Each row is followed by its class number.
[-15 -69   6 -37   3  51  19  -6  -2 -32  39 -10  24 -28  27 -13 -47   6
 -27   5   7   4 -33  40  57 -18 -32  19  16 -19 -32  21 -48  -7 -39  22
 -17 -43  11 -87  12  46  27] | 0
[-71 -31  38  51 -53  54 -35 -15 -24 -22 -21  11  66   5 -35  -9  -6 -36
  30  10  16 -51  -4  42  52 -10  10  18 -15  -4 -31  -1 -75  29  -1 -65
  36 -55  -9 -46  55  79   2] | 4
[-18 -50   5 -19 -11  57   8   2  -3 -56   8  -7  26 -24  14 -19 -36 -23
 -13  -5  38   0 -33  34  35 -14 -35   7   6 -15 -18  32 -53 -10 -25  20
   2 -24  14 -62  16  58  27] | 3
[-22 -61  13  -6  -2  56  -1 -12  -7 -48  10  -6  44 -25  20 -22 -37 -34
 -16   2  32  -2 -25  33  30 -17 -25  12  12 -19 -30  25 -46  -3 -35  13
   4 -46  33 -66  21  60  32] | 6
[-58 -34  -7   8 -40  66 -30  12 -16 -14  -1  30  78  12 -29   0   0 -28
  -5  -8   6 -39 -31  43  43  -2   2   8  -4  -4 -46   3 -67  -1 -15 -39
  18 -29   4 -36  43  69  -5] | 3
[-21 -48  10 -10   0  47   7 -11 -14 -49  -4  -5  30 -30  13 -18 -41 -21
 -10  -6  25  -2 -27  35  35 -14 -29  15  16 -25 -26  29 -42  -9 -36  13
  -2 -36  18 -69  24  62  34] | 0
[-30 -95  12 -22   5  70  13 -18  13 -38  35 -10  25 -29  42  -9 -43  -7
 -20   6  24   1 -30  38  44  -7 -17  19  12   0 -36  23 -52  -5 -37  31
 -12 -63  23 -94   9  59  33] | 1
[-39 -20  31  11  -6  56  54 -66 -16 -27 -28   3  -8   7   0  -5 -37  10
  28  27 -14   5 -11  48  22 -17  11  13  55  -4 -54   8   2 -18 -30  -7
  12 -25  44 -25   3  11  35] | 8
[-36 -90  22   0   3  63  25 -28  -3 -47  19 -27  31 -18  38  -7 -38 -18
 -31  -7  29  -6 -21  43  10   3  -5  19   4   6 -41  17 -69   0 -41  15
   0 -59  23 -74  19  71  40] | 1
[-84 -42  47  35 -50  66 -23 -19 -33  -6  -9  12  70   9 -22  -3  17 -45
  22  16   3 -36  -8  36  40 -12  21  30  -3  -9 -59  -4 -73  33 -18 -63
  24 -44  12 -42  44  79  -3] | 1
[-21 -50  26  -7  -8  52   4  -7  -7 -49   5  -9  30 -32  10 -24 -39 -22
  -4  -4  30   2 -33  38  37 -13 -28   8  14 -22 -19  35 -41  -8 -26  17
  -2 -39  21 -66  28  62  29] | 4
[-85 -38  34  32 -36  57 -24 -14 -38  -7  -1   8  84   8 -13  -6  31 -46
   7  18  -1 -28  -5  30  29 -15  17  25  -1 -14 -67  -6 -76  28 -20 -61
  26 -39  19 -35  38  59  -5] | 6
[-34 -17  28   2  19  47 113 -66 -16   0  -4   1  25   4  21   6 -32  16
  11  19 -14  20  -5  30  33 -29   1  26  62 -16 -79  16  31  -2 -22  -6
 -15 -47  41 -18  11  -7  32] | 1
[-25  11  24   6  20  30  91 -47 -13  12  -1  -7   4  -4  17  -2 -37  21
  26   0   2  11   8  20  39 -39  12  15  55 -21 -40  16  32 -11  14 -12
  -4 -42  31 -20   4 -20  29] | 7
[-60 -29   5  12 -36  52 -26  10 -23  -1  -5  22  77   2 -28  -5  -1 -25
  -5  -2  -2 -32 -27  51  43  -3   1  14   7 -18 -44   3 -52   1 -19 -41
  15 -43   2 -36  56  84  -4] | 4
[-30 -13  20  -1  26  45 114 -66 -31  -3   1  -2  40   4  22   2 -17  19
   9  16 -19  24 -13  27  38 -32  -8  22  62 -28 -83  16  25   1 -21 -12
 -15 -31  55 -15   5 -13  21] | 7
[-22  19  20  -9  23   9 104 -39 -20  31   7  -4  11   1  11   9 -28  27
  14  -4 -18  13   7  24  30 -51   6  21  72 -31 -37   9  49  -7   7  -5
  -4 -43  27 -14  -2 -30  23] | 6
[-25 -21  20  -2  27  47 109 -74 -30  -9 -18  -5  52   7  20   2 -31  -1
  19  13 -23  16 -11  26  35 -26   2  20  57 -23 -80  18  31   5 -37  -9
 -11 -43  62 -20   9  -4  33] | 6
[-16 -81  13 -25  15  48   8 -16   6 -59  32  -9  30 -26  42 -15 -48 -11
 -20   8  22  -1 -31  36  40 -11 -14  16   3  -7 -35  25 -54 -13 -47  36
 -13 -46  27 -90  11  51  35] | 0
[-63 -33   0  21 -29  66 -29   9 -12 -14   8  30  76   5 -25  -8 -13 -22
   2   1   3 -35 -22  46  43 -10   6  17  -2 -16 -39   3 -52  -1  -8 -44
  12 -42  11 -39  51  80  -4] | 7
[-60 -39  -7  11 -35  65 -26   7 -22 -10   4  25  76   7 -26   4  -5 -25
  -2   6  -7 -35 -31  48  37  -7   8  14  -1 -22 -39   4 -58   6 -19 -38
  15 -41   8 -40  52  84  -9] | 3
[-29  10  10  -5  23  31  84 -38  -9  31   0  -8  -8  -8  20   0 -31  34
  17  12 -19  23   2  19  28 -40   4  12  67 -21 -54  20  31 -18   5  -2
 -12 -49  25 -20   6 -18  35] | 8
[-87 -24  57  33 -44  55 -32 -10 -41  -2  -7   8  77   8 -17   8  18 -37
  11  13  -3 -31  -3  30  44 -20  13  32  -7 -19 -69   0 -72  35 -15 -66
  19 -35  11 -35  44  61  -4] | 2
[-70 -26  26  52 -46  56 -40 -16 -13 -20  -8  17  62   2 -27 -10  -6 -33
  20  14  28 -49  -1  36  55 -11  16  15 -14   1 -38  -4 -77  12   3 -63
  29 -53  -4 -43  56  70   8] | 4
[-28 -19  24   6  -1  53  68 -58 -17 -37 -19  -4 -11  12  -5  -1 -63  10
  17  25 -23   3  -9  50  28 -14   6  18  42   5 -55   7  19 -13 -38  -5
  10 -38  29 -32   6  17  44] | 5
[-34 -25  31   0  18  48 109 -72 -31 -19 -10  -4  38   6  23  10 -15   6
  18  16 -11  22 -17  30  28 -27   6  19  57 -20 -81  16  18  -1 -34  -5
  -7 -28  55 -17   6  -3  19] | 3
[-65 -31  -8  16 -32  62 -29   6 -20 -14  -6  29  87  12 -27  -2 -17 -27
   0  -1  -5 -40 -23  45  40 -10   3  21   3  -7 -47   0 -52   4 -21 -40
  17 -39  10 -40  48  79   4] | 6
[-47 -85  21   0  -1  66  24 -19 -10 -46  17 -26  22 -19  27  -9 -45 -13
 -27  -1  21  -7 -23  47  17   1 -16  21   3   5 -38  22 -66   8 -36  12
   0 -56   9 -81  17  75  39] | 1
[-22 -83   7 -23  15  53  27 -14   7 -35  38 -11  44 -22  45  -6 -37  -4
 -21   2  14   2 -29  36  45 -20 -14  21  18 -14 -36  20 -46  -6 -39  32
 -11 -51  28 -84   6  44  28] | 6
[-27 -27  24   6  14  56  99 -71 -20  -3 -11   0  31   2  19   4 -28   5
  16  22 -10  22 -11  27  37 -24   7  20  59 -18 -81  12  28   5 -29 -10
 -16 -46  48 -21  10   7  31] | 1
[-21 -47  22  -6 -13  56  -9 -12  -1 -43   0  -3  25 -28   9 -20 -37 -25
   2   3  26  -6 -30  31  34 -18 -32   7  14 -17 -19  38 -42  -3 -27  12
   6 -27  25 -61  24  68  29] | 8
[-16 -48   7 -10   3  54  10  -4  -2 -45  12  -6  39 -24  17 -23 -55 -28
 -15  -4  22  -5 -24  34  29 -15 -31  10  12 -20 -22  33 -30  -4 -31  19
  -1 -40  24 -64  22  58  35] | 6
[-80 -19  45  51 -45  51 -55 -11 -34  -8 -18  11  65   6 -24   2  -5 -32
  34  14  10 -44   5  33  57 -17  24  26 -14 -20 -33   8 -63  30   1 -72
  29 -49   0 -42  54  82  12] | 2
[-20 -46  18  -2  -4  51   4 -17 -11 -48  -2  -6  37 -31  15 -18 -42 -29
  -9  -6  31  -6 -26  28  29 -15 -22  13  14 -22 -33  26 -50  -2 -37   9
  -2 -31  22 -69  27  64  31] | 0
[-72 -28  41  53 -55  54 -42 -14 -27 -17 -26  12  69   6 -28  -8   1 -36
  30  10  23 -48  -4  34  57  -9  16  16 -13  -2 -40   0 -86  27   3 -68
  37 -43  -6 -45  52  72   1] | 4
[-59 -42   7  15 -39  55 -36   2 -21 -13  -3  23  80   4 -29  -6  -5 -27
   2   2  -1 -35 -23  43  37  -7   7  15  -1  -7 -44   5 -64   8 -25 -40
  16 -35   6 -39  51  83  -3] | 0
[-21 -49  20  -9 -17  59  -1  -7   0 -44   5   2  26 -24   6 -17 -46 -28
  -7  -4  37 -10 -25  35  41 -14 -29  14   9 -12 -18  33 -44  -2 -19   9
   3 -35  16 -68  21  65  30] | 1
[-74 -33  32  50 -45  55 -38 -14 -27 -12 -20  13  69   8 -22  -6  -7 -33
  30  20  19 -49  -1  31  61 -14  14  25 -19 -11 -49  -1 -73  31   5 -67
  30 -52   2 -42  49  75   2] | 7
[-27 -78  20 -30   3  53  19  -9   7 -35  38 -16  27 -28  37 -12 -42   2
 -27   6  15   8 -37  47  51 -11 -24  17  17 -18 -25  22 -47 -12 -36  31
 -17 -50  23 -86  15  57  23] | 4
[-26 -71  13 -26  11  49  18  -8  -1 -37  38 -13  28 -25  44   0 -44   4
 -26   3  14  12 -30  37  52 -20 -20  26  14 -24 -37  30 -48 -10 -35  32
 -22 -44  26 -84  13  54  38] | 2
[-38   7  20  -4  18  30  99 -43 -18  31   3  -8 -16  -7   7   6 -34  28
  17   4 -13  20  15  27  23 -39   1  17  70 -25 -38  20  43  -3  11 -10
  -5 -61  14 -21   0 -19  31] | 1
[-36 -79  16  -6   3  59  32 -19  -6 -42  22 -23  21 -17  29  -2 -46  -8
 -29  -5  13 -11 -24  49  20  -2 -16  22   7   2 -32  20 -57   0 -34  15
   0 -54   9 -78  17  66  35] | 1
[-64 -25   1  22 -40  56 -23   7 -14 -11   3  25  72   5 -31  -4 -12 -17
  -8   3   3 -34 -23  51  39  -7  -3  15   6  -4 -44   0 -60  -3 -12 -38
  16 -39  -1 -37  54  74  -2] | 4
[-26 -77   9  -6   2  58  28 -25 -11 -54  19 -28  32 -25  26 -14 -38 -13
 -35  -9  21  -4 -23  42  10   0 -21  13   7   1 -44  18 -78   2 -46  12
   0 -45  10 -79  17  63  38] | 0
[-31 -67   0  -1   5  66  31 -18  -5 -47  17 -22  33 -22  29 -12 -39  -9
 -32  -9  23  -5 -30  40  22   0 -24  13  10  -7 -41  25 -65  -3 -30  13
  -1 -46  15 -74  17  64  37] | 7
[-31   8  26   3  17  28  82 -47 -13  27  -1  -7  -5  -4  15   3 -23  27
  26   6 -18  13   7  20  25 -40   8   9  66 -20 -44  22  31  -9   6 -10
  -3 -42  27 -15   4 -19  31] | 8
[-36 -66  23   4  -1  58  17 -23 -12 -51  12 -25  38 -20  33  -5 -37 -16
 -28 -16  21  -3 -20  43  12  -4 -16  17   8 -11 -36  24 -64   9 -36  10
   2 -51  22 -73  19  64  43] | 2
[-11 -87  19 -30  12  53   6 -13  10 -47  39 -11  32 -24  49  -4 -29 -14
 -29  -4  32   4 -31  27  45 -12  -4  15   3  -8 -33  25 -50  -9 -46  37
  -8 -49  37 -92   5  53  34] | 5
[-32 -23  21  -2  19  51 112 -70 -28 -11 -13  -3  22   5  17   2 -27   2
  25  14 -21  18 -14  30  31 -25   7  12  53 -19 -79  20  26   1 -29 -10
 -10 -33  44 -13  12  -5  28] | 3
[-29 -15  19   1  23  51 107 -71 -18   0  -9  -3  34  -1  23   4 -19  12
   9  20 -16  25 -11  21  28 -30  -7  19  61 -24 -92  23  19  -6 -32  -4
 -18 -32  56 -17  13  -3  28] | 8
[-22 -55  21  -7  -4  48  -6 -10 -10 -61  -8  -5  28 -32   7 -30 -37 -35
 -13   2  40  -5 -31  45  33  -5 -27   4   2 -23 -15  35 -43  -4 -30  15
   8 -45  22 -65  30  67  34] | 4
[-28   5  22   1  16  36  83 -50 -29  12  -3 -15  -3  -4  13   5 -25  24
  20   5 -10  28   7  16  19 -38   9  14  66 -21 -55  23  25  -7  -6  -6
  -2 -51  33 -25   1 -11  40] | 5
[-19  -5  19   5 -10  50  66 -52 -12 -27 -21   3 -16  10 -12   1 -53  18
  13  19  -9   7 -13  47  38 -15  10  18  48  -1 -51  -7  25 -15 -30  -4
   4 -25  23 -26  -2  10  39] | 5
[-35 -80   0 -28   6  71  24 -11   5 -38  24 -13  23 -24  37  -5 -48  -1
 -12   2   9   3 -37  40  46 -12 -16  16  15 -18 -33  21 -48  -8 -38  28
 -18 -47  21 -85  15  59  26] | 3
[-34 -16  23   9  27  43 105 -67 -23 -13 -13   0  40   1  23   1 -25   7
  23  14  -8  20  -8  25  31 -31   5  20  59 -23 -78  19  26  -5 -21 -10
 -11 -30  58 -14  10  -1  24] | 7
[-28 -46  16  -3  -7  55   6  -6  -4 -45   7  -4  33 -26  15  -9 -40 -16
 -17 -16  28   1 -22  36  34 -18 -30  14  23 -22 -21  32 -41  -5 -29  12
  -1 -36  17 -66  21  67  39] | 2
[-13 -49  17 -11 -16  51  13 -12  -8 -40  -4 -13  42 -31  14 -19 -29 -23
 -15  -8  29  -1 -32  38  43 -10 -33   8  18 -20 -26  27 -49  -2 -24   8
   2 -31  23 -63  28  65  24] | 4
[-69 -25  -1  18 -35  54 -43  13 -26 -11  -7  27  79   8 -28   6 -11 -23
  -1  -3 -13 -36 -22  48  39  -3   4  19  -2 -13 -40  12 -49   5 -15 -45
  17 -41   4 -38  55  88   8] | 2
[-29  12  14  -1  20  14  94 -51 -23  26   3 -11  -1  -9  18  10 -31  26
  19  -1 -17  16   8  13  28 -38   9  15  66 -22 -51  18  28 -12   3 -12
  -8 -40  18 -17   8 -31  28] | 0
[-81 -36  50  34 -42  61 -27 -18 -29  -3  -1  14  74   4 -20  -5  31 -47
  15  19   8 -34  -7  28  36 -16  12  21  -5 -16 -67   0 -69  35 -23 -58
  25 -44  15 -40  39  68  -5] | 8
[-20 -68   5  -2   9  56  31 -23  -7 -52  16 -29  30 -24  28 -14 -45 -16
 -34 -10  17  -7 -18  39   8   0 -15  11   5  -6 -40  20 -73  -3 -43   9
  -1 -51   6 -75  23  61  43] | 0
[-30 -18  15   4  22  47 109 -74 -24  -8 -21  -6  43   2  27   3 -22   4
  16  15 -19  23  -4  21  26 -25   3  19  65 -19 -86  16  28   1 -28 -10
  -9 -37  56 -11  13  -9  36] | 6
[-51 -14  44  16  -4  46  55 -66 -30 -42 -29   3   0  11  -3   5 -47   4
  28  11 -13   3  -2  56  22 -13  15  24  44  -4 -46  11  20 -12 -32 -13
  16 -31  38 -24   8  13  39] | 2
[-25 -69  12  -4   0  67  27 -19 -10 -51  14 -23  29 -23  27 -14 -40 -12
 -29  -7  20  -6 -33  41  25  -5 -27  13   9  -5 -43  23 -68   1 -29  10
   2 -36  20 -74  14  60  32] | 7
[-26 -18  28   7  19  43  96 -77 -33 -13 -18  -4  41   0  18   2 -19   8
  16  13 -11  24 -11  27  27 -24   8  20  60 -25 -84  12  13  -4 -38 -13
 -11 -30  55 -16  11  -7  24] | 0
[-25 -75  11 -32   9  61  14 -11   9 -31  38  -6  23 -30  37 -10 -32  -1
 -23  11  13   7 -37  36  48 -18 -30  18  15 -22 -42  29 -49 -10 -38  31
 -18 -45  25 -87   8  49  24] | 8
[-76 -35  35  47 -50  61 -43 -16 -23 -11 -16  18  61   7 -27  -4  -7 -40
  33  11  20 -53  -4  38  60 -10  20  25 -13  -9 -32   1 -70  27   4 -69
  31 -58  -5 -51  48  81   8] | 1
[-25 -52  25   2  -8  64   2 -12  -1 -50  -4  -7  20 -25   5 -23 -48 -27
  -5  -4  24 -11 -32  42  30 -15 -25   9   8 -17 -18  32 -46  -6 -28  13
   5 -36  27 -73  22  71  31] | 8
[-73 -30  26  46 -41  58 -36 -15 -26 -12 -17  15  75  12 -25  -6  -9 -37
  33  15   2 -56  -2  33  54 -16  21  22 -18  -4 -43   0 -61  35   0 -65
  31 -53   1 -42  51  64   9] | 6
[-35  15  13   5  22  26  83 -41 -13  18   6   0  -6   0  17   7 -47  36
  19   2 -18  17   7  26  34 -43  15  16  62 -20 -40  24  39 -13  10  -5
 -11 -41  24 -18  10 -19  40] | 2
[-10 -81  20 -36   7  46  12  -6   1 -53  32 -10  33 -19  48  -9 -27  -8
 -17  11  22   3 -40  35  47 -13 -13  14   2 -12 -34  24 -49  -9 -34  39
 -13 -34  36 -77   7  48  28] | 3
[-23 -48  14  -3  -2  55  -5 -10  -7 -50  -8  -6  38 -29  12 -20 -40 -36
  -5  -7  28  -7 -22  29  25 -13 -22   8  13 -23 -12  32 -33  -3 -27  11
   9 -46  29 -64  25  64  38] | 6
[-36 -22  12  14   0  49  69 -68 -23 -32 -26  -2   5   9   2   0 -46   0
  26  26 -24   6  -7  48  22 -14  11  19  49  -9 -55   0  23 -12 -32  -9
  10 -37  37 -19   5   7  35] | 6
[-81 -42  39  36 -38  61 -21 -15 -38 -16 -10  14  87   8 -23  -6  21 -49
  19  14  -3 -35  -5  36  30 -19  16  26  -1 -17 -64  -4 -63  35 -22 -57
  27 -44  21 -37  41  66  -5] | 6
[-25 -17  40   3  22  32 103 -72 -24 -14  -8  -5  43  -2  23   1 -18   5
  15  21  -3  24 -18  31  33 -25   6  20  57 -21 -79  20  20  -7 -32   0
  -8 -36  55 -19  13  -6  21] | 4
[-77 -31  28  50 -47  55 -37 -19 -25 -15 -19  13  73  13 -25  -6  -4 -36
  32  11  12 -47   1  28  49 -17  15  28 -15  -2 -42  -4 -79  24   1 -67
  30 -46   7 -38  51  66   5] | 6
[-28  11  16   0  15  22 100 -43 -17  23  -3 -10  -3  -8  16   3 -29  29
  18   2  -6  20   8  26  36 -35   8   9  70 -21 -46  20  32 -15  10  -5
  -4 -43  16 -17   8 -22  31] | 4
[-17 -51  22  -3  -3  57   6 -10  -3 -49   2  -5  25 -29  12 -23 -31 -21
 -10  -1  27   1 -34  36  22 -17 -28   7  17 -21 -23  36 -41  -4 -28  20
   2 -35  28 -65  22  66  36] | 8
[-30  -8  28  11   0  41  65 -55 -14 -35 -23   7  -9   9  -8  -1 -51  17
  32  18 -10  -4  -9  54  35 -19  15  19  53  -8 -29   2  27 -22 -18  -6
  13 -21  35 -25  -1  15  29] | 7
[-21 -21  18   7  17  43 102 -72 -28 -10 -13  -5  48   4  26  12 -10   9
  17  18 -16  30 -12  23  29 -25   5  21  68 -27 -80   5  33   1 -38  -4
 -11 -20  57  -6  -2 -13  23] | 6
[-36 -12  35  10   0  38  62 -63 -18 -26 -18   5  -1   9   5  10 -44  17
  22  19 -22   6  -4  51  27 -21  19  23  53  -9 -49   5  23 -14 -24  -8
   5 -28  41 -19   8   6  36] | 2
[-29 -54  15   0  -7  66   2 -13   0 -48  -2   0  24 -28  13 -15 -46 -33
 -11  -8  30 -13 -20  35  29  -6 -26   8  17 -15 -11  29 -31  -1 -24   9
   7 -54  21 -76  22  74  39] | 1
[-47 -17  21  16   1  53  62 -71 -22 -32 -34   2   8  14   0 -14 -50  -5
  36  23 -11   1   2  46  21 -18  18  13  52   0 -48  18  12 -15 -28 -14
  19 -39  48 -23  11  19  46] | 6
